Below is a small trained network, with its code and all its weights. Each question gives an input and a class and asks what happens when units are switched off, that is, made to give their printed mean instead of their output.

import numpy as np


def w(rows, s, z=0):
    codes = np.array(rows[::2]) - 128.0
    scale = np.full(codes.shape[1], s)
    scale[-1] = z or s
    return codes * scale


def norm(h):
    return h / np.sqrt((h * h).mean(-1, keepdims=True) + 1e-5)


def f(y):
    return np.maximum(y, 0)


def log_softmax(a):
    a = a - a.max(-1, keepdims=True)
    return a - np.log(np.exp(a).sum(-1, keepdims=True))


def net(x, mask):
    res = np.array(x, float).reshape(1, 4) / 4 @ E
    u = 0
    for l in range(3):
        y = f(norm(res) @ A[l][:, :-1].T + A[l][:, -1])
        res = res + np.where(mask[u : u + 7], y, B[l][:, -1]) @ B[l][:, :-1]
        u += 7
    return log_softmax(norm(res)[-1] @ U[:, :-1].T + U[:, -1])


A, B = {}, {}
E = w([
[164,33,86,62,207,44,141,88,97,113,123,72],'x0',
[183,173,126,113,162,139,43,162,155,75,99,132],'x1',
[188,186,109,162,137,118,110,106,68,254,155,77],'x2',
[110,211,121,33,145,138,117,140,79,102,151,170],'x3',
],0.0075)
A[0] = w([
[34,73,160,123,88,89,211,123,82,163,167,179,35],'0.n0',
[39,186,151,29,121,121,104,157,32,159,175,222,56],'0.n1',
[61,124,142,71,49,98,172,91,106,208,137,146,26],'0.n2',
[94,205,180,169,56,201,143,154,139,153,86,162,62],'0.n3',
[175,2,130,213,27,92,97,127,192,156,72,76,82],'0.n4',
[82,43,156,103,55,129,172,129,164,15,167,175,1],'0.n5',
[150,158,99,14,149,117,206,152,41,111,134,164,83],'0.n6',
],0.006,0.0042)
B[0] = w([
[200,102,82,231,121,133,2,85,250,36,105,109,194],'0.n0',
[154,18,185,121,35,109,137,170,124,152,131,125,232],'0.n1',
[190,75,105,215,125,181,38,28,204,78,165,71,176],'0.n2',
[53,142,145,82,223,72,165,76,79,170,133,183,230],'0.n3',
[155,90,193,63,39,69,124,177,102,143,148,213,253],'0.n4',
[115,202,85,117,156,162,141,233,45,77,100,3,217],'0.n5',
[140,105,171,129,34,39,142,145,125,146,98,174,214],'0.n6',
],0.0068,0.006)
A[1] = w([
[164,69,111,99,154,68,140,105,138,107,103,98,94],'1.n0',
[95,173,222,191,64,254,121,162,149,141,150,170,77],'1.n1',
[140,128,126,129,61,118,44,123,90,95,139,132,169],'1.n2',
[98,133,115,159,111,194,80,120,156,124,148,138,7],'1.n3',
[184,150,110,145,131,119,133,109,110,213,167,100,29],'1.n4',
[149,107,138,129,117,95,120,102,108,171,147,175,173],'1.n5',
[139,154,147,88,161,147,38,142,167,126,108,166,80],'1.n6',
],0.0084,0.0019)
B[1] = w([
[68,184,97,142,167,88,163,103,112,152,170,185,250],'1.n0',
[130,99,78,91,160,46,145,106,89,106,178,133,239],'1.n1',
[153,160,137,146,127,167,175,117,255,153,136,160,245],'1.n2',
[94,140,157,120,192,122,113,106,147,160,124,104,148],'1.n3',
[96,136,115,87,104,210,76,165,123,98,124,105,213],'1.n4',
[89,164,136,127,133,148,134,147,127,74,88,105,253],'1.n5',
[168,59,113,158,156,123,156,66,145,169,79,83,180],'1.n6',
],0.0098,0.0066)
A[2] = w([
[83,126,116,112,134,119,181,159,181,43,105,154,212],'2.n0',
[208,105,119,174,172,141,164,82,143,148,72,112,2],'2.n1',
[139,148,119,119,71,160,96,139,112,211,157,73,142],'2.n2',
[95,49,95,162,126,142,170,145,122,85,84,149,17],'2.n3',
[183,70,175,113,71,62,84,154,101,158,99,151,165],'2.n4',
[95,130,196,114,116,150,191,154,80,121,63,111,186],'2.n5',
[254,151,136,69,164,113,122,105,133,120,81,157,31],'2.n6',
],0.0083,0.0023)
B[2] = w([
[160,167,144,163,116,188,62,111,61,225,100,80,254],'2.n0',
[126,50,130,212,163,228,149,14,210,83,89,98,150],'2.n1',
[136,70,177,91,93,126,88,167,104,3,73,74,169],'2.n2',
[146,128,192,39,88,157,75,111,99,44,148,103,165],'2.n3',
[110,179,145,69,63,213,236,196,187,182,231,163,186],'2.n4',
[173,137,55,224,177,151,144,102,208,109,70,109,166],'2.n5',
[142,28,163,186,82,95,110,130,138,48,233,109,168],'2.n6',
],0.0064,0.0096)
U = w([
[115,153,160,84,114,173,80,199,60,62,65,50,134],'0',
[137,107,173,81,47,99,184,190,141,134,172,187,130],'1',
[79,132,114,126,204,35,144,87,49,171,142,162,135],'2',
[152,69,133,193,132,135,107,57,175,85,142,88,118],'3',
[115,176,127,187,153,184,172,133,165,175,56,145,152],'4',
[175,53,1,167,128,160,168,176,68,160,33,217,7],'5',
],0.013,0.016)

Each question gives the input, the list of numbers given to net, and the class t.
The units are the neurons (one row each of A and B). Each row of codes is followed by its name. A weight is (code - 128) times the scale printed after its matrix; where a second scale follows, it is the last column's (A, B and U).
mask holds one flag per neuron, layer by layer. A switched-off neuron (its flag False) gives its mean, the last column of its row in B, instead of its output. The means were averaged over made-up inputs and are rounded, as every weight is.
A unit's drop is (log p(t) with every unit on - log p(t) with that unit switched off) / (log p(t) with every unit on - log p(t) with every unit switched off).
The circuit of an input: a set's keep is (log p(t) with only the set's units on - log p(t) with every unit switched off) / (log p(t) with every unit on - log p(t) with every unit switched off). Starting from the 12 units with the biggest drops (on a tie, the unit counted first), units are removed one at a time, each time the one whose removal leaves the highest keep (on an exact tie, the one counted first), for as long as the keep stays at least 0.8.
units of the circuit, in order: the units of the circuit, biggest drop first
most important unit: the unit with the biggest drop
k most important neurons: the k neurons with the biggest drops, biggest first
top k neurons in layer l: the k neurons of layer l with the biggest drops, biggest first
input [8,1,-7,-8], class 1: 4 most important neurons	0.n4, 1.n5, 0.n3, 2.n3
input [1,-3,-8,5], class 0: units of the circuit, in order	0.n5
input [3,0,-1,-3], class 4: top 2 neurons in layer 1	1.n1, 1.n5
input [3,4,-4,-5], class 1: 2 most important neurons	0.n4, 1.n5
input [-3,5,5,6], class 1: 2 most important neurons	0.n0, 0.n1
input [7,1,7,7], class 0: top 2 neurons in layer 0	0.n4, 0.n3
input [-6,7,-3,6], class 3: units of the circuit, in order	1.n6, 2.n6
input [0,-8,5,3], class 3: 2 most important neurons	0.n2, 0.n0
input [3,0,-2,7], class 1: 2 most important neurons	0.n6, 0.n1
input [8,6,3,-7], class 2: 2 most important neurons	1.n0, 0.n1
input [-2,-6,-6,6], class 0: 3 most important neurons	0.n5, 0.n4, 2.n0
input [3,-5,-1,4], class 3: 4 most important neurons	0.n0, 0.n2, 0.n4, 1.n2
input [-7,6,4,8], class 1: 2 most important neurons	0.n1, 1.n0
input [4,-5,6,-5], class 0: units of the circuit, in order	1.n4, 2.n2
input [-5,0,6,-1], class 0: units of the circuit, in order	2.n2
input [5,-8,-6,4], class 3: 3 most important neurons	0.n0, 0.n2, 1.n5
input [1,1,3,5], class 1: top 2 neurons in layer 0	0.n1, 0.n6
input [8,-5,-3,-7], class 2: top 2 neurons in layer 0	0.n1, 0.n6
input [2,7,4,6], class 3: top 2 neurons in layer 1	1.n6, 1.n2
input [-6,2,1,2], class 2: most important unit	1.n1
